Here is a tiny trained network, its code and every weight. The questions are about switching its units off for an input and a target symbol, where a switched-off unit gives its printed mean instead of its output.

import numpy as np


def w(rows, s, z=0):
    codes = np.array(rows[::2]) - 128.0
    scale = np.full(codes.shape[1], s)
    scale[-1] = z or s
    return codes * scale


def f(y):
    return np.maximum(y, 0)


def softmax(a):
    e = np.exp(a - a.max(-1, keepdims=True))
    return e / e.sum(-1, keepdims=True)


def log_softmax(a):
    a = a - a.max(-1, keepdims=True)
    return a - np.log(np.exp(a).sum(-1, keepdims=True))


def net(x, mask):
    ids = ['ΓΘΛαβζηπτω'.index(c) for c in x.split()]
    T = len(ids)
    res = E[ids] + P[:T]
    u = 0
    for l in range(2):
        r = res
        for j in range(3):
            rows = slice(3 * j, 3 * j + 3)
            q, k, v = (r @ M[l][rows].T for M in (Q, K, V))
            z = softmax(np.where(np.tri(T) > 0, q @ k.T / 3**0.5, -1e9)) @ v
            o = O[l][rows]
            res = res + np.where(mask[u + j], z, o[:, -1]) @ o[:, :-1]
        u += 3
        y = f(res @ A[l][:, :-1].T + A[l][:, -1])
        res = res + np.where(mask[u : u + 8], y, B[l][:, -1]) @ B[l][:, :-1]
        u += 8
    return log_softmax(res[-1] @ U[:, :-1].T + U[:, -1])


Q, K, V, O, A, B = {}, {}, {}, {}, {}, {}
E = w([
[117,193,1,74,246,163,123,197],'Γ',
[112,81,153,178,126,119,220,131],'Θ',
[147,187,67,98,94,214,109,207],'Λ',
[162,78,193,168,175,158,93,68],'α',
[119,67,121,104,165,190,117,212],'β',
[127,231,38,162,111,156,170,167],'ζ',
[175,135,103,121,115,132,133,190],'η',
[145,115,147,133,129,148,201,143],'π',
[84,178,155,121,115,178,95,98],'τ',
[120,154,58,245,159,89,189,164],'ω',
],0.02)
P = w([
[135,125,246,18,94,125,157,192],'0',
[119,151,121,79,96,82,100,129],'1',
[97,129,125,114,95,106,106,96],'2',
[94,119,131,136,87,145,118,58],'3',
[81,156,140,191,135,170,88,96],'4',
[105,233,145,254,193,235,71,116],'5',
],0.0066)
Q[0] = w([
[109,177,123,113,91,99,162,254],'0.h1',
[125,88,142,117,187,131,48,102],'0.h1',
[71,81,196,204,140,116,229,112],'0.h1',
[164,77,108,130,150,105,110,79],'0.h2',
[107,121,166,144,150,169,137,138],'0.h2',
[187,73,129,124,166,133,192,244],'0.h2',
[44,145,205,118,131,122,167,90],'0.h3',
[139,149,58,187,89,72,186,123],'0.h3',
[102,143,93,179,37,182,139,160],'0.h3',
],0.0071)
K[0] = w([
[73,118,136,159,146,102,234,191],'0.h1',
[114,68,85,138,162,206,105,143],'0.h1',
[80,90,143,168,158,28,217,145],'0.h1',
[186,90,127,145,200,90,138,134],'0.h2',
[83,81,168,214,156,162,126,154],'0.h2',
[84,70,102,125,194,148,212,144],'0.h2',
[143,77,170,162,163,117,94,56],'0.h3',
[170,184,108,187,151,91,254,137],'0.h3',
[86,229,151,167,17,134,124,165],'0.h3',
],0.0072)
V[0] = w([
[202,151,32,115,164,107,137,90],'0.h1',
[50,92,133,64,83,133,81,176],'0.h1',
[139,79,140,128,187,88,99,96],'0.h1',
[44,47,95,202,177,121,162,115],'0.h2',
[64,197,117,177,134,89,179,85],'0.h2',
[61,130,180,97,164,153,187,99],'0.h2',
[150,216,105,180,55,183,110,118],'0.h3',
[119,24,48,58,206,174,130,159],'0.h3',
[131,255,181,111,132,252,134,102],'0.h3',
],0.0069)
O[0] = w([
[111,159,231,141,129,147,152,140,103],'0.h1',
[28,191,123,85,146,121,96,13,86],'0.h1',
[173,140,134,138,148,51,130,89,115],'0.h1',
[158,164,102,141,121,178,142,174,126],'0.h2',
[79,78,169,98,71,195,75,104,88],'0.h2',
[142,177,111,80,93,124,138,158,148],'0.h2',
[118,99,115,109,187,88,148,181,194],'0.h3',
[139,81,155,254,97,139,155,197,130],'0.h3',
[177,76,165,189,43,72,197,73,254],'0.h3',
],0.0069,0.0055)
A[0] = w([
[138,94,255,120,106,111,177,214,109],'0.n1',
[145,25,159,161,164,132,34,131,244],'0.n2',
[81,146,156,126,105,151,165,61,211],'0.n3',
[108,129,148,229,148,168,107,160,1],'0.n4',
[170,146,110,18,129,187,131,195,80],'0.n5',
[21,224,111,191,184,126,140,131,33],'0.n6',
[98,112,79,163,141,42,159,72,213],'0.n7',
[125,162,122,164,146,109,67,32,124],'0.n8',
],0.0083,0.0017)
B[0] = w([
[126,82,59,109,150,34,86,106,187],'0.n1',
[168,100,116,195,125,104,177,119,255],'0.n2',
[146,107,114,135,115,167,30,184,152],'0.n3',
[106,133,181,98,133,133,120,137,209],'0.n4',
[136,180,41,114,140,8,157,92,167],'0.n5',
[167,120,110,160,119,137,89,126,185],'0.n6',
[109,203,81,92,142,63,132,171,168],'0.n7',
[134,128,162,138,100,112,74,121,196],'0.n8',
],0.011,0.0074)
Q[1] = w([
[124,25,188,124,111,115,114,68],'1.h1',
[39,141,49,141,163,245,176,130],'1.h1',
[32,178,245,132,149,108,119,143],'1.h1',
[160,167,92,125,167,109,135,187],'1.h2',
[154,84,86,158,173,58,207,113],'1.h2',
[86,75,109,161,131,232,64,139],'1.h2',
[123,103,67,180,64,195,128,147],'1.h3',
[42,126,158,123,123,207,117,169],'1.h3',
[161,75,167,152,66,133,2,143],'1.h3',
],0.0082)
K[1] = w([
[178,51,154,171,47,101,88,55],'1.h1',
[100,155,3,144,153,214,106,143],'1.h1',
[154,195,76,119,161,120,123,27],'1.h1',
[105,135,43,235,137,99,79,168],'1.h2',
[97,82,132,206,255,35,114,120],'1.h2',
[95,105,165,100,108,234,118,44],'1.h2',
[95,151,85,177,87,109,155,119],'1.h3',
[62,228,5,113,70,191,170,83],'1.h3',
[133,101,151,150,103,200,70,200],'1.h3',
],0.008)
V[1] = w([
[110,101,113,145,127,111,52,134],'1.h1',
[169,84,126,143,155,114,2,115],'1.h1',
[201,102,183,64,161,68,172,122],'1.h1',
[178,101,93,163,93,73,73,120],'1.h2',
[178,116,135,100,69,149,149,135],'1.h2',
[105,183,203,107,128,175,175,114],'1.h2',
[43,140,124,165,104,144,197,106],'1.h3',
[168,75,177,51,166,165,87,82],'1.h3',
[136,115,140,117,173,141,198,73],'1.h3',
],0.0083)
O[1] = w([
[144,112,130,124,117,107,146,117,147],'1.h1',
[144,166,67,114,189,120,149,140,184],'1.h1',
[37,118,100,82,178,52,109,96,172],'1.h1',
[145,181,189,89,135,150,148,158,255],'1.h2',
[172,131,206,185,107,253,103,137,122],'1.h2',
[149,57,53,217,97,119,128,157,15],'1.h2',
[154,107,149,125,145,198,96,161,61],'1.h3',
[99,210,2,90,116,126,64,154,111],'1.h3',
[165,80,160,147,130,111,130,97,140],'1.h3',
],0.0068,0.013)
A[1] = w([
[79,132,186,176,151,209,107,69,57],'1.n1',
[172,194,78,124,123,2,113,48,31],'1.n2',
[98,198,108,145,138,157,154,110,178],'1.n3',
[85,126,66,120,120,103,124,99,177],'1.n4',
[184,205,122,169,174,122,147,128,209],'1.n5',
[129,142,145,161,128,128,147,157,118],'1.n6',
[155,125,109,72,64,41,105,228,133],'1.n7',
[166,40,140,154,104,213,96,156,2],'1.n8',
],0.0093,0.0034)
B[1] = w([
[55,117,21,110,204,86,90,94,135],'1.n1',
[146,152,144,150,107,215,116,89,254],'1.n2',
[171,69,94,159,91,77,197,206,153],'1.n3',
[118,108,221,1,98,172,130,135,143],'1.n4',
[114,94,160,24,94,90,138,62,225],'1.n5',
[108,106,171,151,116,188,58,90,146],'1.n6',
[180,157,28,126,187,106,159,111,179],'1.n7',
[208,36,162,250,148,97,1,80,133],'1.n8',
],0.0076,0.019)
U = w([
[105,130,97,166,89,117,139,99,94],'Γ',
[116,152,117,162,135,167,156,119,53],'Θ',
[137,127,127,136,90,107,108,126,13],'Λ',
[174,112,146,163,121,159,87,70,200],'α',
[116,138,240,106,113,254,183,199,253],'β',
[129,137,119,153,109,145,133,122,24],'ζ',
[149,107,116,81,96,41,205,161,191],'η',
[131,106,121,127,102,151,132,121,9],'π',
[127,150,113,118,94,125,47,144,218],'τ',
[122,146,115,164,126,171,162,112,13],'ω',
],0.0085,0.0033)

Each question gives the input, a string of symbols that net reads in full, and the target symbol t.
The units are the heads (3 rows each of Q, K, V and O) and the neurons (one row each of A and B). Each row of codes is followed by its name. A weight is (code - 128) times the scale printed after its matrix; where a second scale follows, it is the last column's (O, A, B and U).
mask holds one flag per unit, layer by layer, with each layer's heads first. A switched-off unit (its flag False) gives its mean, the last column of its rows in O or B, instead of its output. The means were averaged over made-up inputs and are rounded, as every weight is.
A unit's drop is (log p(t) with every unit on - log p(t) with that unit switched off) / (log p(t) with every unit on - log p(t) with every unit switched off).
top k neurons: the k neurons with the biggest drops, biggest first
k most important neurons of layer l: the k neurons of layer l with the biggest drops, biggest first
heads that matter: for each layer, one digit per head in row order, 1 if its drop is at least 0.15 and else 0, layers parted by /
input π β β, target β: heads that matter => 111 / 101
input α Λ ω α Λ, target β: 3 most important neurons of layer 0 => 0.n5; 0.n1; 0.n2
input Θ ζ ζ Γ ζ, target α: 2 most important neurons of layer 0 => 0.n1; 0.n3
input Γ α α π α Γ, target β: heads that matter => 001 / 000
input ζ α α Θ β ω, target η: heads that matter => 001 / 000
input ω Λ Γ ω η ω, target α: heads that matter => 111 / 101
input β α α ζ Θ Θ, target β: heads that matter => 011 / 101
input α β β, target β: heads that matter => 101 / 101
input β β Γ β, target α: top 3 neurons => 1.n8; 0.n5; 0.n7
input η Θ Θ η η ω, target η: heads that matter => 001 / 010
input Λ ζ α η β ζ, target β: top 3 neurons => 0.n1; 0.n5; 1.n7
input α α α Λ, target η: top 2 neurons => 1.n2; 0.n5
input α α ω α Γ ω, target β: heads that matter => 110 / 000
input α α α ω π ζ, target η: heads that matter => 001 / 000
input ζ α β τ, target τ: top 2 neurons => 0.n3; 0.n2
input ω Θ α ω β, target η: top 3 neurons => 0.n5; 0.n1; 1.n2
input Λ Θ Λ, target β: heads that matter => 101 / 101
input ω ζ ζ Θ α Γ, target η: top 3 neurons => 0.n5; 1.n3; 1.n5
input α ζ α Λ, target η: 2 most important neurons of layer 0 => 0.n5; 0.n8
input α ω α ζ ω, target β: 2 most important neurons of layer 0 => 0.n5; 0.n4
input α α ζ α ζ, target β: heads that matter => 111 / 000
input η α Λ α ζ β, target η: top 2 neurons => 0.n1; 1.n2
input β α η α α ζ, target η: top 2 neurons => 1.n3; 1.n5
input β α τ ζ β β, target α: heads that matter => 101 / 111
input Θ η Γ α Θ, target β: top 2 neurons => 0.n5; 1.n7
input τ η β α ζ Γ, target η: 2 most important neurons of layer 0 => 0.n5; 0.n8
